Each matrix below, up to rounding, moves points onto a flat space through zero. How many dimensions does that space have?
[[ 0.29 -0.12 -0.04  0.18 -0.09  0.18 -0.07 -0.22 -0.25]
 [-0.12  0.05  0.01 -0.07  0.03 -0.07  0.04  0.08  0.11]
 [-0.04  0.01  0.07 -0.08  0.09 -0.04 -0.17  0.13 -0.08]
 [ 0.18 -0.07 -0.08  0.14 -0.11  0.12  0.09 -0.21 -0.07]
 [-0.09  0.03  0.09 -0.11  0.12 -0.07 -0.18  0.18 -0.05]
 [ 0.18 -0.07 -0.04  0.12 -0.07  0.12 -0.02 -0.15 -0.14]
 [-0.07  0.04 -0.17  0.09 -0.18 -0.02  0.47 -0.21  0.36]
 [-0.22  0.08  0.13 -0.21  0.18 -0.15 -0.21  0.31  0.02]
 [-0.25  0.11 -0.08 -0.07 -0.05 -0.14  0.36  0.02  0.42]]
 -> 2

[[ 0.19  0.04  0.16 -0.07 -0.21  0.09  0.10  0.03 -0.25]
 [ 0.04  0.86 -0.18 -0.26 -0.03  0.02  0.09  0.11  0.05]
 [ 0.16 -0.18  0.23 -0.08 -0.20 -0.04  0.08 -0.15 -0.21]
 [-0.07 -0.26 -0.08  0.43 -0.01  0.07  0.20  0.31  0.16]
 [-0.21 -0.03 -0.20 -0.01  0.86  0.01  0.04 -0.06 -0.16]
 [ 0.09  0.02 -0.04  0.07  0.01  0.98 -0.03 -0.05 -0.01]
 [ 0.10  0.09  0.08  0.20  0.04 -0.03  0.92 -0.09 -0.01]
 [ 0.03  0.11 -0.15  0.31 -0.06 -0.05 -0.09  0.78 -0.17]
 [-0.25  0.05 -0.21  0.16 -0.16 -0.01 -0.01 -0.17  0.75]]
 -> 6

[[ 0.81  0.10  0.03  0.11  0.03 -0.09  0.28 -0.16  0.15]
 [ 0.10  0.44  0.15 -0.17 -0.12  0.34 -0.06 -0.22  0.03]
 [ 0.03  0.15  0.83  0.18 -0.06  0.09  0.04  0.19 -0.19]
 [ 0.11 -0.17  0.18  0.36  0.00 -0.07 -0.05  0.26  0.28]
 [ 0.03 -0.12 -0.06  0.00  0.86  0.24  0.17  0.12 -0.06]
 [-0.09  0.34  0.09 -0.07  0.24  0.52 -0.15 -0.06  0.18]
 [ 0.28 -0.06  0.04 -0.05  0.17 -0.15  0.25 -0.06 -0.22]
 [-0.16 -0.22  0.19  0.26  0.12 -0.06 -0.06  0.30  0.10]
 [ 0.15  0.03 -0.19  0.28 -0.06  0.18 -0.22  0.10  0.63]]
 -> 5

[[ 0.14  0.10  0.23  0.02 -0.01  0.03  0.01 -0.13  0.19]
 [ 0.10  0.07  0.17  0.02 -0.01  0.02  0.01 -0.09  0.14]
 [ 0.23  0.17  0.39  0.04 -0.01  0.05  0.02 -0.22  0.32]
 [ 0.02  0.02  0.04  0.00  0.00  0.01  0.00 -0.02  0.03]
 [-0.01 -0.01 -0.01  0.00  0.00  0.00  0.00  0.01 -0.01]
 [ 0.03  0.02  0.05  0.01  0.00  0.01  0.00 -0.03  0.04]
 [ 0.01  0.01  0.02  0.00  0.00  0.00  0.00 -0.01  0.02]
 [-0.13 -0.09 -0.22 -0.02  0.01 -0.03 -0.01  0.12 -0.18]
 [ 0.19  0.14  0.32  0.03 -0.01  0.04  0.02 -0.18  0.26]]
 -> 1

[[ 0.70 -0.29 -0.13  0.29  0.00  0.03 -0.04  0.14 -0.01]
 [-0.29  0.63 -0.07  0.32  0.13  0.08 -0.08 -0.05  0.10]
 [-0.13 -0.07  0.91  0.11 -0.10 -0.03  0.01  0.19 -0.08]
 [ 0.29  0.32  0.11  0.70 -0.04 -0.04  0.05 -0.07 -0.03]
 [ 0.00  0.13 -0.10 -0.04  0.78 -0.10  0.07  0.32 -0.18]
 [ 0.03  0.08 -0.03 -0.04 -0.10  0.96  0.03  0.12 -0.08]
 [-0.04 -0.08  0.01  0.05  0.07  0.03  0.97 -0.08  0.05]
 [ 0.14 -0.05  0.19 -0.07  0.32  0.12 -0.08  0.49  0.25]
 [-0.01  0.10 -0.08 -0.03 -0.18 -0.08  0.05  0.25  0.86]]
 -> 7

[[ 0.91  0.00 -0.01  0.00 -0.06  0.21  0.00  0.16  0.08]
 [ 0.00  1.00  0.00  0.00  0.00 -0.01  0.00 -0.01  0.00]
 [-0.01  0.00  1.00  0.00 -0.01  0.03  0.00  0.02  0.01]
 [ 0.00  0.00  0.00  1.00  0.00 -0.01  0.00  0.00  0.00]
 [-0.06  0.00 -0.01  0.00  0.96  0.14  0.00  0.10  0.05]
 [ 0.21 -0.01  0.03 -0.01  0.14  0.48  0.00 -0.38 -0.20]
 [ 0.00  0.00  0.00  0.00  0.00  0.00  1.00  0.00  0.00]
 [ 0.16 -0.01  0.02  0.00  0.10 -0.38  0.00  0.72 -0.14]
 [ 0.08  0.00  0.01  0.00  0.05 -0.20  0.00 -0.14  0.93]]
 -> 8
